Below is a small trained network, with its code and all its weights. Each question gives an input and a class and asks what happens when units are switched off, that is, made to give their printed mean instead of their output.

import numpy as np


def w(rows, s, z=0):
    codes = np.array(rows[::2]) - 128.0
    scale = np.full(codes.shape[1], s)
    scale[-1] = z or s
    return codes * scale


def norm(h):
    return h / np.sqrt((h * h).mean(-1, keepdims=True) + 1e-5)


def f(y):
    return y / 2 * (1 + np.tanh(0.7978845608 * (y + 0.044715 * y**3)))


def log_softmax(a):
    a = a - a.max(-1, keepdims=True)
    return a - np.log(np.exp(a).sum(-1, keepdims=True))


def net(x, mask):
    res = np.array(x, float).reshape(1, 7) / 4 @ E
    u = 0
    for l in range(3):
        y = f(norm(res) @ A[l][:, :-1].T + A[l][:, -1])
        res = res + np.where(mask[u : u + 5], y, B[l][:, -1]) @ B[l][:, :-1]
        u += 5
    return log_softmax(norm(res)[-1] @ U[:, :-1].T + U[:, -1])


A, B = {}, {}
E = w([
[127,129,128,128,126,127,128,128,129,128],'x0',
[126,126,128,126,130,124,127,131,133,128],'x1',
[97,104,154,80,81,70,114,53,191,45],'x2',
[4,172,75,158,102,138,127,27,37,161],'x3',
[160,216,197,159,162,56,16,137,53,74],'x4',
[168,174,209,97,144,73,189,55,140,245],'x5',
[85,212,193,202,70,223,103,137,223,133],'x6',
],0.00037)
A[0] = w([
[183,129,77,240,221,202,116,200,72,239,2],'0.n1',
[90,72,56,175,112,200,43,198,106,31,93],'0.n2',
[116,201,201,213,96,229,131,120,205,117,54],'0.n3',
[156,114,135,116,122,86,135,72,167,93,249],'0.n4',
[222,123,152,111,162,110,140,253,218,108,110],'0.n5',
],0.0018,0.00074)
B[0] = w([
[82,172,179,7,50,99,167,155,125,62,196],'0.n1',
[110,156,150,162,229,118,195,135,165,145,225],'0.n2',
[105,88,85,102,111,58,65,160,144,184,208],'0.n3',
[89,97,127,88,100,147,110,155,119,57,236],'0.n4',
[133,73,183,139,116,206,79,79,66,161,254],'0.n5',
],0.0017,0.00066)
A[1] = w([
[144,216,194,157,165,80,5,157,60,95,91],'1.n1',
[102,51,62,89,85,214,206,143,181,188,15],'1.n2',
[96,204,163,181,65,210,70,143,200,145,24],'1.n3',
[192,167,209,98,96,64,154,19,150,243,100],'1.n4',
[54,188,54,167,109,69,149,66,100,131,2],'1.n5',
],0.0017,0.00034)
B[1] = w([
[193,128,66,163,91,135,249,47,191,139,254],'1.n1',
[228,217,133,200,133,61,149,55,123,83,201],'1.n2',
[121,81,93,94,139,68,149,133,122,169,172],'1.n3',
[72,116,70,192,214,181,135,219,140,31,244],'1.n4',
[166,85,170,122,113,189,100,137,125,142,169],'1.n5',
],0.002,0.00063)
A[2] = w([
[63,55,118,79,90,100,93,74,193,15,120],'2.n1',
[121,77,112,114,229,146,183,179,161,119,155],'2.n2',
[16,164,77,131,84,169,122,54,42,175,128],'2.n3',
[111,129,80,122,162,63,90,94,97,117,10],'2.n4',
[175,68,90,43,177,84,148,112,9,77,94],'2.n5',
],0.0016,0.0011)
B[2] = w([
[149,215,144,93,139,153,184,211,31,201,252],'2.n1',
[58,148,125,167,151,147,52,115,95,113,253],'2.n2',
[228,48,206,103,157,138,64,176,163,90,180],'2.n3',
[148,146,155,194,136,157,180,205,237,158,35],'2.n4',
[69,149,127,163,63,113,85,151,254,216,246],'2.n5',
],0.0018,0.00057)
U = w([
[225,161,66,204,106,95,214,14,160,84,254],'0',
[27,148,94,204,249,172,109,182,107,70,143],'1',
[198,1,219,96,108,202,26,116,101,127,101],'2',
[56,112,75,125,49,42,59,170,220,241,17],'3',
[107,212,166,18,74,119,188,184,36,121,90],'4',
],0.0061,0.00066)

Each question gives the input, the list of numbers given to net, and the class t.
The units are the neurons (one row each of A and B). Each row of codes is followed by its name. A weight is (code - 128) times the scale printed after its matrix; where a second scale follows, it is the last column's (A, B and U).
mask holds one flag per neuron, layer by layer. A switched-off neuron (its flag False) gives its mean, the last column of its row in B, instead of its output. The means were averaged over made-up inputs and are rounded, as every weight is.
A unit's drop is (log p(t) with every unit on - log p(t) with that unit switched off) / (log p(t) with every unit on - log p(t) with every unit switched off).
The circuit of an input: a set's keep is (log p(t) with only the set's units on - log p(t) with every unit switched off) / (log p(t) with every unit on - log p(t) with every unit switched off). Starting from the 12 units with the biggest drops (on a tie, the unit counted first), units are removed one at a time, each time the one whose removal leaves the highest keep (on an exact tie, the one counted first), for as long as the keep stays at least 0.8.
circuit, biggest first: the units of the circuit, biggest drop first
most important unit: the unit with the biggest drop
top k neurons: the k neurons with the biggest drops, biggest first
k most important neurons of layer l: the k neurons of layer l with the biggest drops, biggest first
input [5,-4,8,-3,4,0,5], class 4: 2 most important neurons of layer 2	[2.n1 2.n5]
input [5,-2,1,5,-8,-8,0], class 0: most important unit	1.n2
input [-3,-3,7,8,-5,4,-5], class 2: 3 most important neurons of layer 0	[0.n1 0.n2 0.n3]
input [4,-7,4,0,4,3,7], class 3: top 3 neurons	[0.n3 1.n2 0.n1]
input [1,1,5,-5,-5,-6,-6], class 1: top 4 neurons	[1.n1 0.n2 0.n1 0.n3]
input [-7,2,5,-7,7,-5,6], class 0: 2 most important neurons of layer 0	[0.n1 0.n2]
input [-3,2,2,7,-3,-2,0], class 2: top 2 neurons	[2.n3 1.n1]
input [0,6,3,-4,5,6,-1], class 1: top 3 neurons	[1.n4 1.n2 0.n1]
input [-8,1,4,5,-1,7,2], class 1: top 2 neurons	[1.n4 0.n1]
input [-8,-1,-5,0,-5,-2,-8], class 3: 2 most important neurons of layer 2	[2.n5 2.n1]
input [4,-7,7,-5,5,-4,6], class 4: top 4 neurons	[2.n1 1.n2 2.n5 1.n4]
input [2,8,2,4,8,-8,8], class 0: top 3 neurons	[1.n1 1.n4 2.n5]
input [-3,-4,3,8,3,-6,3], class 2: circuit, biggest first	[2.n3 1.n4]
input [0,5,-1,-4,-5,6,0], class 1: top neuron	[1.n4]
input [-8,-5,-8,8,-4,-6,2], class 2: top 3 neurons	[2.n3 1.n4 1.n5]
input [3,8,-6,6,-5,-6,7], class 3: 2 most important neurons of layer 2	[2.n1 2.n2]
input [1,-4,2,7,6,-1,-5], class 2: 2 most important neurons of layer 1	[1.n2 1.n5]
input [-5,1,-8,-2,4,-5,5], class 4: top 3 neurons	[0.n1 1.n4 2.n5]
input [6,6,-8,7,8,-2,-7], class 0: top 4 neurons	[1.n1 0.n3 2.n1 0.n5]
input [6,-6,6,1,-8,-7,0], class 0: 2 most important neurons of layer 1	[1.n2 1.n4]
input [-2,-2,-7,-4,0,3,6], class 4: top 2 neurons	[0.n1 2.n5]
input [8,-3,8,1,-2,1,5], class 4: circuit, biggest first	[2.n1]
input [8,6,3,8,0,-4,2], class 2: 2 most important neurons of layer 1	[1.n4 1.n5]
